Small tables with named rows and columns. After each table, cells are looked up by row and column.

Mib =
         Les  Mul  Tesemez  Bimefut  Zifisa
Vogeti   162  111      135      103       7
Zet       76  153      101      201     165
Vakisat   48  106       93      177      92
Num      184  158      232       28     155
Sur      167  146      184       65     126
Toz       45  105       89      182      91
Kanod    122  153      150      123     106
Bis       83  150      101      206     149
Vam      109  116      108      157      64
Tuzu     131  137      146      116     105
Kir       77  126      129      144     128
Vovir    180  166      219       13     168
Sarifuv  118  145      147      120     121
Nula      61  148      104      191     151

Nula, Tesemez: 104
Kanod, Zifisa: 106
Tuzu, Bimefut: 116
Vovir, Tesemez: 219
Kanod, Les: 122
Zet, Mul: 153
Tuzu, Les: 131
Vam, Bimefut: 157
Kanod, Tesemez: 150
Num, Tesemez: 232

Table Fesol
,Kom,Metena,Melidaz
Lokap,86,181,100
Sul,111,192,112
Muru,129,174,58
Nufefo,136,175,50
Fatusi,234,187,173
Neso,143,174,57
Laf,247,253,237

What is the Melidaz of Muru in Fesol?
58
What is the Melidaz of Lokap in Fesol?
100
What is the Melidaz of Fatusi in Fesol?
173
What is the Kom of Neso in Fesol?
143
What is the Kom of Sul in Fesol?
111
What is the Melidaz of Laf in Fesol?
237
What is the Metena of Neso in Fesol?
174
What is the Metena of Laf in Fesol?
253
What is the Melidaz of Nufefo in Fesol?
50
What is the Kom of Muru in Fesol?
129
What is the Kom of Fatusi in Fesol?
234
Which row has the largest Kom? Laf

Rov:
         Gor  Galafi  Bom  Fetone  Mozuzaz
Fav       51     214  200      49      226
Nup       85     198  243      81      236
Mar       78     200  240      75      236
Fum       53     212  208      51      229
Leb       98     195  245      95      234
Vid       53     220  175      51      216
Ses       61     207  224      58      234
Lumido    72     202  235      69      236
Molip     51     219  183      49      220
Vuluma    91     196  244      88      235
Vobiri    50     217  191      49      223
Bamebas   56     209  216      54      232
Vig       66     204  230      63      235

Lumido, Bom => 235
Bamebas, Galafi => 209
Bamebas, Gor => 56
Vig, Galafi => 204
Vuluma, Fetone => 88
Mar, Bom => 240
Vuluma, Mozuzaz => 235
Which row has the largest Bom? Leb

Gikar.tsv
	Lebo	Bisekam	Reg
Zaf	12057	50060	76464
Geti	38220	78631	30799
Nof	89674	79959	43568
Fosen	-51577	-4293	61760
Gamun	-26080	-58437	26622

Bisekam of Gamun = -58437
Lebo of Nof = 89674
Reg of Gamun = 26622
Reg of Nof = 43568
Bisekam of Fosen = -4293
Lebo of Zaf = 12057
Bisekam of Geti = 78631
Bisekam of Zaf = 50060
Lebo of Geti = 38220
Reg of Geti = 30799
Reg of Zaf = 76464
Reg of Fosen = 61760

Table Gefum
,Lela,Gok,Betanof
Birulo,160,134,83
Lepus,228,95,175
Verari,73,157,82
Muge,80,176,140
Diloz,133,139,135
Modil,77,135,126
Vov,151,141,139
Pebima,63,166,125
Vetado,135,138,144
Tugi,150,151,237
Fatuz,125,152,137

Lepus, Gok: 95
Muge, Lela: 80
Fatuz, Lela: 125
Vov, Gok: 141
Tugi, Lela: 150
Pebima, Gok: 166
Verari, Betanof: 82
Birulo, Lela: 160
Muge, Betanof: 140
Tugi, Gok: 151
Vetado, Betanof: 144
Verari, Lela: 73

Non:
	Tebe	Bik	Vigomuz	Vel	Kiz	Renekag	Zose	Fav	Giduli	Botez
Zuzadu	42	177	233	182	177	157	156	119	145	124
Koz	27	71	96	100	135	119	152	126	149	98
Mar	99	106	39	39	99	61	76	63	61	95
Fudamu	60	151	125	120	105	116	135	131	124	151

Renekag of Zuzadu = 157
Bik of Zuzadu = 177
Tebe of Zuzadu = 42
Zose of Fudamu = 135
Kiz of Zuzadu = 177
Tebe of Mar = 99
Kiz of Mar = 99

Table Lugiru
            Gat     Kop     Dur  Belobif  Gunuta  Pugove
Taf      -54597  -48752   39717   -36894   47171   36537
Ponefog    7573  -54114   27238     5344   79889   46438
Vavu      67135   50418  -26367    51637  -27923  -21007
Visoze   -27829   55177   40982   -35308   13786   31379
Ner        2502   56061   40348   -21152   41360   43283
Pazi      18321  -50463   21492    20982   69661   39230
Mur       68477   55243  -28264    51702  -33435  -24322

Gat of Visoze: -27829
Pugove of Ner: 43283
Dur of Vavu: -26367
Gunuta of Visoze: 13786
Pugove of Vavu: -21007
Gat of Pazi: 18321
Belobif of Ner: -21152
Dur of Mur: -28264
Gat of Ner: 2502
Pugove of Visoze: 31379
Belobif of Taf: -36894
Gat of Vavu: 67135
Kop of Pazi: -50463
Belobif of Mur: 51702
Pugove of Ponefog: 46438
Dur of Ponefog: 27238
Belobif of Ponefog: 5344
Kop of Ponefog: -54114
Dur of Taf: 39717
Row with the largest Kop: Ner

Bel:
        Perabo  Gunof  Tel  Sekodo
Minile     782    759  589     695
Mas        390    354  344     463
Ger        210    429  489     581

Sekodo of Mas: 463
Gunof of Mas: 354
Tel of Ger: 489
Perabo of Minile: 782
Sekodo of Minile: 695
Tel of Minile: 589
Gunof of Ger: 429
Gunof of Minile: 759
Perabo of Mas: 390
Perabo of Ger: 210
Sekodo of Ger: 581

Table Visipe
	Zup	Pesi	Kom	Rig	Zefumat	Gisonid	Sav
Fifo	36	309	193	460	191	594	563
Fab	371	604	885	296	611	214	355
Pes	322	637	998	291	436	406	505
Rem	292	302	49	558	473	437	419
Rof	296	299	44	556	466	439	420
Debofut	600	551	483	650	274	938	810
Mili	921	713	810	606	648	666	638

Mili, Pesi -> 713
Mili, Sav -> 638
Rof, Zup -> 296
Rem, Pesi -> 302
Fab, Rig -> 296
Pes, Pesi -> 637
Fifo, Zup -> 36
Row with the largest Rig: Debofut

Gogod:
,Zolov,Tokidul,Nupar,Tena
Lesipel,-3.55,2.66,-1.42,0.17
Sep,-3.02,2.88,-1.94,-2.71
Lan,-1.56,1.17,-2.91,-2.17
Rapun,-5.18,1.00,0.45,-2.45
Vutane,-3.02,1.61,5.70,-1.00
Vuv,-0.61,3.93,0.47,-1.03
Bavo,-1.71,1.11,-1.29,-2.08
Fuv,-2.47,2.94,0.07,-1.62
Lizi,-3.34,3.30,-3.28,1.68
Sikob,-4.26,0.31,-1.61,-2.10
Fot,-1.00,5.70,-0.97,5.70
Bab,-2.24,1.73,-0.50,-0.42

What is the Nupar of Sep in Gogod?
-1.94
What is the Tena of Lizi in Gogod?
1.68
What is the Tena of Sep in Gogod?
-2.71
What is the Nupar of Bavo in Gogod?
-1.29
What is the Zolov of Lan in Gogod?
-1.56
What is the Tena of Vutane in Gogod?
-1.00
What is the Tokidul of Vutane in Gogod?
1.61
What is the Tokidul of Rapun in Gogod?
1.00

